[[113 130 122 158 140 123 136 136 135 132 132 127 127 125 114]
 [126 124 128 134 130 127 123 126 130 127 128 121 132 136 135]
 [124 115 146 130 134 131 105 128 138 113 135 123 136 137 144]
 [126 116 129 135 117 127 126 127 135 121 114 138 117 127 125]
 [114 126 144 132 138 145 121 122 120 127 133 137 135 125 127]
 [131 135 137 128 134 126 121 133 126 122 119 113 125 132 127]]
->
[[113 130 122 158 140 123 136 136 135 132 132 127 127 125 114]
 [126 124 128 134 130 127 123 126 130 127 128 121 132 136 135]
 [126 116 129 135 117 127 126 127 135 121 114 138 117 127 125]
 [131 135 137 128 134 126 121 133 126 122 119 113 125 132 127]
 [114 126 144 132 138 145 121 122 120 127 133 137 135 125 127]
 [124 115 146 130 134 131 105 128 138 113 135 123 136 137 144]]

[[140 127 131]
 [121 122 126]
 [133 128 123]
 [146 117 139]
 [141 101 111]
 [132 126 128]
 [119 136 129]
 [136 145 134]]
->
[[141 101 111]
 [133 128 123]
 [121 122 126]
 [132 126 128]
 [119 136 129]
 [140 127 131]
 [136 145 134]
 [146 117 139]]

[[134 138 142 119 115 144 145 127]
 [111  99 102 126 112 137 115  99]]
->
[[111  99 102 126 112 137 115  99]
 [134 138 142 119 115 144 145 127]]

[[101 136 132 109 110 111 149 140 145 125]
 [105 156 121 141 137 111 151 121 107 128]
 [131 135 149 139 125 103 108 140 108 130]
 [122 126 128 151 147 139 139 123 110 104]
 [124 117 101 145 115 147 132 151 122 127]]
->
[[124 117 101 145 115 147 132 151 122 127]
 [105 156 121 141 137 111 151 121 107 128]
 [122 126 128 151 147 139 139 123 110 104]
 [101 136 132 109 110 111 149 140 145 125]
 [131 135 149 139 125 103 108 140 108 130]]

[[127 136 126 134 134 132 130]
 [129 114 110 118 116 117 125]
 [125 137 142 140 141 129 131]
 [126 126 123 116 118 148 121]
 [128 106 135 121 121 102 125]
 [130 117 134 125 124 112 129]
 [124 116 128 118 120 126 121]]
->
[[129 114 110 118 116 117 125]
 [126 126 123 116 118 148 121]
 [127 136 126 134 134 132 130]
 [124 116 128 118 120 126 121]
 [130 117 134 125 124 112 129]
 [128 106 135 121 121 102 125]
 [125 137 142 140 141 129 131]]

[[131 154 128 131 131]
 [130 136 125 130 134]
 [127 151 130 130 126]
 [132 103 132 130 132]]
->
[[130 136 125 130 134]
 [131 154 128 131 131]
 [127 151 130 130 126]
 [132 103 132 130 132]]

[[118 133 132]
 [130 108 143]
 [106 145 118]
 [140 118 153]
 [106 130 125]
 [134 129 106]
 [118 126 145]]
->
[[134 129 106]
 [106 145 118]
 [106 130 125]
 [118 133 132]
 [130 108 143]
 [118 126 145]
 [140 118 153]]
---
[[140 149 121 132]
 [121 142 111 128]
 [144 145 123 122]]
->
[[149 121]
 [142 111]]

[[138 124 132 129]
 [138 122 130 132]
 [124 125 149 123]]
->
[[124 132]
 [122 130]]

[[133 125 129 132 130]
 [129 131 134 147 110]
 [127 125 109 127 138]
 [128 134 154 145 132]]
->
[[125 129]
 [131 134]]

[[122 100 112 110]
 [120 114 116 116]]
->
[[100 112]
 [114 116]]

[[145 141 140 110 155]
 [121 133 143 114 138]
 [146 143 137 108 149]
 [118 133 144 123 116]
 [134 108 141 128 143]]
->
[[141 140]
 [133 143]]

[[135 113 129 136 127]
 [108 157 111 123 125]
 [107 152 125 144 140]
 [124  98 117 112 126]
 [142 119 113 126 109]]
->
[[113 129]
 [157 111]]

[[131 119 144 150]
 [102 147 133 105]]
->
[[119 144]
 [147 133]]

[[112 123 126 124 142]
 [153 121 117 126 116]
 [111 122 125 127 138]]
->
[[123 126]
 [121 117]]

[[119 133 105 127 107]
 [130 133 113 127 122]]
->
[[133 105]
 [133 113]]
---
[[134 111]
 [112 139]
 [111 146]
 [136 124]
 [123 151]
 [103 130]]
->
[[134 111]
 [111 146]
 [123 151]]

[[116 132 125 127 132 112 126 111 113 120 127 116 120 118]
 [116 112 111 114 129 117 128 130 119 125 123 119 115 116]
 [134 142 136 132 113 134 111 110 130 116 118 125 133 130]
 [112 106 103 111 143 113 140 142 118 133 129 120 111 112]
 [119 144 133 134 142 114 133 111 116 124 135 119 125 122]]
->
[[116 132 125 127 132 112 126 111 113 120 127 116 120 118]
 [134 142 136 132 113 134 111 110 130 116 118 125 133 130]
 [119 144 133 134 142 114 133 111 116 124 135 119 125 122]]

[[133 139 123 128 137 130 134 134 137 127 122 126 122 136]
 [112 129 132 132 126 105 110 123 125 122 130 126 119 123]
 [130 137 132 127 135 123 129 134 136 120 128 123 115 135]
 [130 133 139 127 131 127 132 129 131 120 133 124 117 130]]
->
[[133 139 123 128 137 130 134 134 137 127 122 126 122 136]
 [130 137 132 127 135 123 129 134 136 120 128 123 115 135]]

[[114 129 136 117 117 127 121 139 137 129 153 139]
 [152 132 123 136 133 133 127 113 124 122 108 121]
 [152 132 125 139 134 134 128 114 123 121 107 122]]
->
[[114 129 136 117 117 127 121 139 137 129 153 139]
 [152 132 125 139 134 134 128 114 123 121 107 122]]

[[128 133 132 122 126]
 [121 123 126 123 129]
 [120 123 125 124 128]
 [128 127 128 134 130]
 [120 130 128 122 130]
 [114 133 132 104 125]
 [118 121 127 123 131]
 [123 120 127 129 132]
 [114 137 129 106 121]]
->
[[128 133 132 122 126]
 [120 123 125 124 128]
 [120 130 128 122 130]
 [118 121 127 123 131]
 [114 137 129 106 121]]

[[142 102 121 110]
 [107 134 136 130]
 [112 126 127 124]
 [127 112 119 116]
 [148 113 116 127]
 [131 115 118 123]
 [118 129 126 126]
 [106 143 131 145]
 [126 140 129 115]
 [130 131 131 130]
 [136 108 120 113]]
->
[[142 102 121 110]
 [112 126 127 124]
 [148 113 116 127]
 [118 129 126 126]
 [126 140 129 115]
 [136 108 120 113]]

[[130 128 130 125 124 126 129 130 129 131 131 137 145 147]
 [129 143 146 152 148 137 146 146 146 144 148 144 148 145]
 [126 134 143 151 149 120 147 144 146 146 147 144 148 145]
 [131 128 131 125 125 126 129 131 127 130 130 131 135 145]
 [126 130 133 148 149 136 147 144 147 147 147 145 149 146]
 [124 129 124 127 133 128 145 147 143 148 150 147 147 145]]
->
[[130 128 130 125 124 126 129 130 129 131 131 137 145 147]
 [126 134 143 151 149 120 147 144 146 146 147 144 148 145]
 [126 130 133 148 149 136 147 144 147 147 147 145 149 146]]

[[118 130]
 [123 123]
 [128 150]
 [114 125]
 [134 121]
 [136 128]
 [118 134]
 [117 127]
 [134 121]
 [115 123]
 [139 132]]
->
[[118 130]
 [128 150]
 [134 121]
 [118 134]
 [134 121]
 [139 132]]
---
[[125 151 130]
 [122 142 131]
 [137 128 134]
 [139 110 131]
 [134 119 129]]
->
[[125 151]
 [122 142]
 [137 128]]

[[111 121 111]
 [155 131 141]
 [119 117 107]
 [102 134 115]]
->
[[111 121]
 [155 131]
 [119 117]]

[[137 134 127 132]
 [139 128 128 142]
 [147 122 125 153]
 [134 113 116 135]]
->
[[137 134]
 [139 128]
 [147 122]]

[[122 132 122 124 131]
 [137 141 104 109 138]
 [116 134 139 126 126]
 [131 129 127 126 131]
 [122 114 140 145 128]]
->
[[122 132]
 [137 141]
 [116 134]]

[[112 114 117]
 [110 106 118]
 [146 146 105]]
->
[[112 114]
 [110 106]
 [146 146]]

[[110 126 104]
 [142 108 131]
 [157 153 123]]
->
[[110 126]
 [142 108]
 [157 153]]
